Below is a small trained network, with its code and all its weights. Each question gives an input and a class and asks what happens when units are switched off, that is, made to give their printed mean instead of their output.

import numpy as np


def w(rows, s, z=0):
    codes = np.array(rows[::2]) - 128.0
    scale = np.full(codes.shape[1], s)
    scale[-1] = z or s
    return codes * scale


def f(y):
    return np.maximum(y, 0)


def log_softmax(a):
    a = a - a.max(-1, keepdims=True)
    return a - np.log(np.exp(a).sum(-1, keepdims=True))


def net(x, mask):
    res = np.array(x, float).reshape(1, 5) / 4 @ E
    y = f(res @ A[0][:, :-1].T + A[0][:, -1])
    res = res + np.where(mask, y, B[0][:, -1]) @ B[0][:, :-1]
    return log_softmax(res[-1] @ U[:, :-1].T + U[:, -1])


A, B = {}, {}
E = w([
[37,98,202,254],'x0',
[90,139,135,87],'x1',
[128,192,233,118],'x2',
[142,174,46,139],'x3',
[153,127,170,99],'x4',
],0.0089)
A[0] = w([
[155,121,126,98,251],'N0',
[107,113,186,192,60],'N1',
[108,142,126,126,2],'N2',
[138,125,137,128,20],'N3',
[24,109,154,183,197],'N4',
[112,177,147,183,173],'N5',
[100,163,130,34,161],'N6',
[99,126,65,142,117],'N7',
[176,68,166,130,133],'N8',
[112,185,175,174,194],'N9',
[163,125,118,153,163],'N10',
[94,146,141,149,105],'N11',
[117,186,160,169,3],'N12',
[102,104,60,95,249],'N13',
[131,140,211,191,45],'N14',
[122,111,101,142,26],'N15',
[121,192,92,132,77],'N16',
[166,150,157,47,126],'N17',
[122,106,75,152,181],'N18',
[116,171,141,246,70],'N19',
[129,131,188,107,250],'N20',
[27,38,97,174,156],'N21',
[74,155,115,56,166],'N22',
[116,163,109,109,161],'N23',
[203,106,103,112,175],'N24',
[111,141,128,95,44],'N25',
[70,152,175,164,111],'N26',
[93,105,121,154,163],'N27',
[123,76,102,219,182],'N28',
],0.012,0.0018)
B[0] = w([
[214,147,88,93,173],'N0',
[85,59,114,171,219],'N1',
[156,191,160,150,130],'N2',
[134,187,108,87,129],'N3',
[97,119,72,176,255],'N4',
[105,80,20,122,186],'N5',
[140,176,79,197,190],'N6',
[66,72,159,111,172],'N7',
[172,194,131,162,170],'N8',
[127,114,81,50,200],'N9',
[127,166,180,93,148],'N10',
[147,63,84,178,164],'N11',
[183,41,127,80,168],'N12',
[147,32,154,159,193],'N13',
[163,61,85,76,220],'N14',
[89,92,159,103,145],'N15',
[132,40,161,131,158],'N16',
[100,157,53,119,203],'N17',
[72,75,170,114,176],'N18',
[113,40,105,133,220],'N19',
[169,221,88,127,191],'N20',
[36,177,218,158,246],'N21',
[194,97,114,133,168],'N22',
[164,188,207,96,153],'N23',
[188,125,176,121,190],'N24',
[182,131,142,124,140],'N25',
[169,83,33,143,208],'N26',
[136,194,154,186,177],'N27',
[3,136,126,151,219],'N28',
],0.005,0.0098)
U = w([
[157,63,135,46,249],'0',
[250,114,91,95,135],'1',
[162,254,57,71,229],'2',
[217,253,200,22,111],'3',
[60,103,144,91,27],'4',
[98,178,188,192,175],'5',
[161,124,73,193,99],'6',
[132,25,155,3,49],'7',
],0.0075,0.0017)

Each question gives the input, the list of numbers given to net, and the class t.
The units are the neurons (one row each of A and B). Each row of codes is followed by its name. A weight is (code - 128) times the scale printed after its matrix; where a second scale follows, it is the last column's (A, B and U).
mask holds one flag per neuron, in row order. A switched-off neuron (its flag False) gives its mean, the last column of its row in B, instead of its output. The means were averaged over made-up inputs and are rounded, as every weight is.
A unit's drop is (log p(t) with every unit on - log p(t) with that unit switched off) / (log p(t) with every unit on - log p(t) with every unit switched off).
The circuit of an input: a set's keep is (log p(t) with only the set's units on - log p(t) with every unit switched off) / (log p(t) with every unit on - log p(t) with every unit switched off). Starting from the 12 units with the biggest drops (on a tie, the unit counted first), units are removed one at a time, each time the one whose removal leaves the highest keep (on an exact tie, the one counted first), for as long as the keep stays at least 0.8.
circuit, biggest first: the units of the circuit, biggest drop first
most important unit: the unit with the biggest drop
top k neurons: the k neurons with the biggest drops, biggest first
drop when u is switched off: that unit's drop, to one decimal
input [4,2,5,-8,-3], class 6: circuit, biggest first : (N4; N26)
input [7,-7,4,-7,8], class 7: top 2 neurons : (N14; N9)
input [-5,8,-3,0,7], class 1: circuit, biggest first : (N21; N22; N6)
input [-3,8,5,-3,-8], class 2: most important unit : N6
input [7,8,-7,7,2], class 5: top 3 neurons : (N21; N27; N14)
input [3,1,7,-8,0], class 6: top 2 neurons : (N20; N4)
input [8,-2,5,0,-5], class 6: top 2 neurons : (N26; N4)
input [6,-8,-6,-3,1], class 5: top 2 neurons : (N21; N27)
input [6,-7,-7,4,-7], class 4: drop when N28 is switched off : 0.1
input [-2,7,-8,-6,6], class 1: drop when N20 is switched off : -0.1
input [0,-4,3,-1,8], class 3: drop when N16 is switched off : 0.0
